Here is a tiny trained network, its code and every weight. The questions are about switching its units off for an input and a target symbol, where a switched-off unit gives its printed mean instead of its output.

import numpy as np


def w(rows, s, z=0):
    codes = np.array(rows[::2]) - 128.0
    scale = np.full(codes.shape[1], s)
    scale[-1] = z or s
    return codes * scale


def norm(h):
    return h / np.sqrt((h * h).mean(-1, keepdims=True) + 1e-5)


def f(y):
    return np.maximum(y, 0)


def softmax(a):
    e = np.exp(a - a.max(-1, keepdims=True))
    return e / e.sum(-1, keepdims=True)


def log_softmax(a):
    a = a - a.max(-1, keepdims=True)
    return a - np.log(np.exp(a).sum(-1, keepdims=True))


def net(x, mask):
    ids = ['Δαβγεζξτ'.index(c) for c in x.split()]
    T = len(ids)
    res = E[ids] + P[:T]
    r = norm(res)
    for j in range(2):
        rows = slice(3 * j, 3 * j + 3)
        q, k, v = (r @ M[0][rows].T for M in (Q, K, V))
        z = softmax(np.where(np.tri(T) > 0, q @ k.T / 3**0.5, -1e9)) @ v
        o = O[0][rows]
        res = res + np.where(mask[j], z, o[:, -1]) @ o[:, :-1]
    y = f(norm(res) @ A[0][:, :-1].T + A[0][:, -1])
    res = res + np.where(mask[2:6], y, B[0][:, -1]) @ B[0][:, :-1]
    return log_softmax(norm(res)[-1] @ U[:, :-1].T + U[:, -1])


Q, K, V, O, A, B = {}, {}, {}, {}, {}, {}
E = w([
[93,177,173,57,190,120,162],'Δ',
[242,104,132,174,158,93,147],'α',
[219,208,192,126,176,150,152],'β',
[39,151,96,84,138,149,68],'γ',
[184,49,113,79,118,175,113],'ε',
[86,82,92,114,176,72,165],'ζ',
[140,229,100,188,164,60,79],'ξ',
[127,190,2,193,67,225,176],'τ',
],0.016)
P = w([
[69,83,190,196,117,99,139],'0',
[85,98,138,183,157,148,124],'1',
[103,107,103,163,167,159,112],'2',
[118,115,87,133,164,156,117],'3',
[131,127,72,111,165,153,124],'4',
[142,135,59,91,162,146,133],'5',
[151,147,44,72,158,138,141],'6',
[159,159,30,59,156,138,151],'7',
[165,171,1,53,187,148,142],'8',
],0.014)
Q[0] = w([
[132,130,57,188,144,75,171],'H1',
[141,104,36,104,143,179,110],'H1',
[89,108,182,193,3,121,77],'H1',
[159,142,177,170,70,167,112],'H2',
[66,138,192,146,79,83,128],'H2',
[130,172,71,121,164,134,67],'H2',
],0.019)
K[0] = w([
[144,189,152,49,103,195,110],'H1',
[156,197,71,106,184,130,203],'H1',
[85,96,249,182,136,142,137],'H1',
[87,92,182,129,174,100,126],'H2',
[147,64,217,129,141,96,61],'H2',
[155,137,56,110,117,167,238],'H2',
],0.013)
V[0] = w([
[111,165,127,118,70,119,21],'H1',
[112,147,59,248,84,123,180],'H1',
[104,205,151,122,176,91,165],'H1',
[211,159,116,145,133,112,121],'H2',
[197,157,154,217,47,184,120],'H2',
[80,237,116,125,96,140,118],'H2',
],0.016)
O[0] = w([
[199,137,80,100,114,15,70,8],'H1',
[71,134,7,201,57,104,233,254],'H1',
[118,111,229,133,28,147,133,172],'H1',
[101,117,133,98,96,180,238,137],'H2',
[157,87,122,4,94,148,118,147],'H2',
[122,19,79,203,39,119,66,152],'H2',
],0.012,0.008)
A[0] = w([
[133,109,58,51,194,142,164,155],'N1',
[168,36,114,156,182,68,39,254],'N2',
[173,116,219,128,250,99,141,141],'N3',
[159,149,168,96,62,117,176,199],'N4',
],0.013,0.007)
B[0] = w([
[129,158,149,41,83,209,101,254],'N1',
[181,139,178,5,95,96,176,210],'N2',
[145,100,68,134,66,92,65,246],'N3',
[137,87,111,97,158,98,95,220],'N4',
],0.018,0.0072)
U = w([
[174,222,50,100,201,150,46,119],'Δ',
[129,107,203,192,84,136,25,139],'α',
[106,143,155,192,192,138,135,248],'β',
[113,151,99,120,129,107,135,110],'γ',
[120,220,182,78,131,171,234,109],'ε',
[77,37,232,101,134,169,144,85],'ζ',
[173,109,105,97,138,8,69,126],'ξ',
[89,56,99,174,81,76,160,127],'τ',
],0.013,0.012)

Each question gives the input, a string of symbols that net reads in full, and the target symbol t.
The units are the heads (3 rows each of Q, K, V and O) and the neurons (one row each of A and B). Each row of codes is followed by its name. A weight is (code - 128) times the scale printed after its matrix; where a second scale follows, it is the last column's (O, A, B and U).
mask holds one flag per unit, heads first, then neurons. A switched-off unit (its flag False) gives its mean, the last column of its rows in O or B, instead of its output. The means were averaged over made-up inputs and are rounded, as every weight is.
A unit's drop is (log p(t) with every unit on - log p(t) with that unit switched off) / (log p(t) with every unit on - log p(t) with every unit switched off).
The circuit of an input: a set's keep is (log p(t) with only the set's units on - log p(t) with every unit switched off) / (log p(t) with every unit on - log p(t) with every unit switched off). Starting from all 6 units, units are removed one at a time, each time the one whose removal leaves the highest keep (on an exact tie, the one counted first), for as long as the keep stays at least 0.8.
circuit, biggest first: the units of the circuit, biggest drop first
top k neurons: the k neurons with the biggest drops, biggest first
heads that matter: for each layer, one digit per head in row order, 1 if its drop is at least 0.15 and else 0, layers parted by /
input β α ξ, target ε: heads that matter	01
input ε ζ α α α, target ε: heads that matter	01
input β ε β, target Δ: heads that matter	10
input ξ Δ ζ, target α: heads that matter	11
input γ Δ β, target α: heads that matter	10
input τ ζ ε α ε ζ ζ ε, target ζ: circuit, biggest first	[H1]
input γ α ξ ε γ ζ β γ ζ, target ξ: top 3 neurons	[N3, N2, N1]
input α α τ α τ Δ β ζ, target ζ: heads that matter	10
input α τ α β ξ, target ξ: circuit, biggest first	[H2, N2]
input ξ ζ β ε γ ζ Δ, target β: heads that matter	01
input β α ζ τ α ζ Δ, target ζ: circuit, biggest first	[H2, H1]
input ξ α α ε ζ ε, target β: circuit, biggest first	[H2, N1]
input ε β ξ Δ β ζ, target ζ: heads that matter	11
input γ γ γ γ, target ξ: circuit, biggest first	[H1]
input γ ζ Δ β β ξ, target ζ: top 2 neurons	[N3, N4]
input Δ ζ α α ε Δ Δ, target α: circuit, biggest first	[H1, N3]
input Δ α Δ γ, target α: circuit, biggest first	[H1, H2]
input γ β ζ β, target β: circuit, biggest first	[H2, N1]
input ξ α γ, target ε: heads that matter	01
input ξ ξ ζ Δ τ ε, target τ: heads that matter	11
input ζ ζ ε ζ Δ Δ γ α, target ξ: circuit, biggest first	[H1, N3]
input ε ζ ζ γ, target β: heads that matter	01
input α γ Δ, target ξ: circuit, biggest first	[H1]
input β ε ε ξ, target Δ: circuit, biggest first	[H2, H1, N2]
input ζ γ γ, target ξ: circuit, biggest first	[H2, N2, H1]
input α ζ ζ α τ γ ζ γ ξ, target ξ: heads that matter	10
input γ ε ξ γ ζ ε γ Δ, target ξ: circuit, biggest first	[H1, N3]
input Δ γ ε, target ξ: circuit, biggest first	[H2, N2]
input γ α ε ε Δ ε Δ, target Δ: heads that matter	11
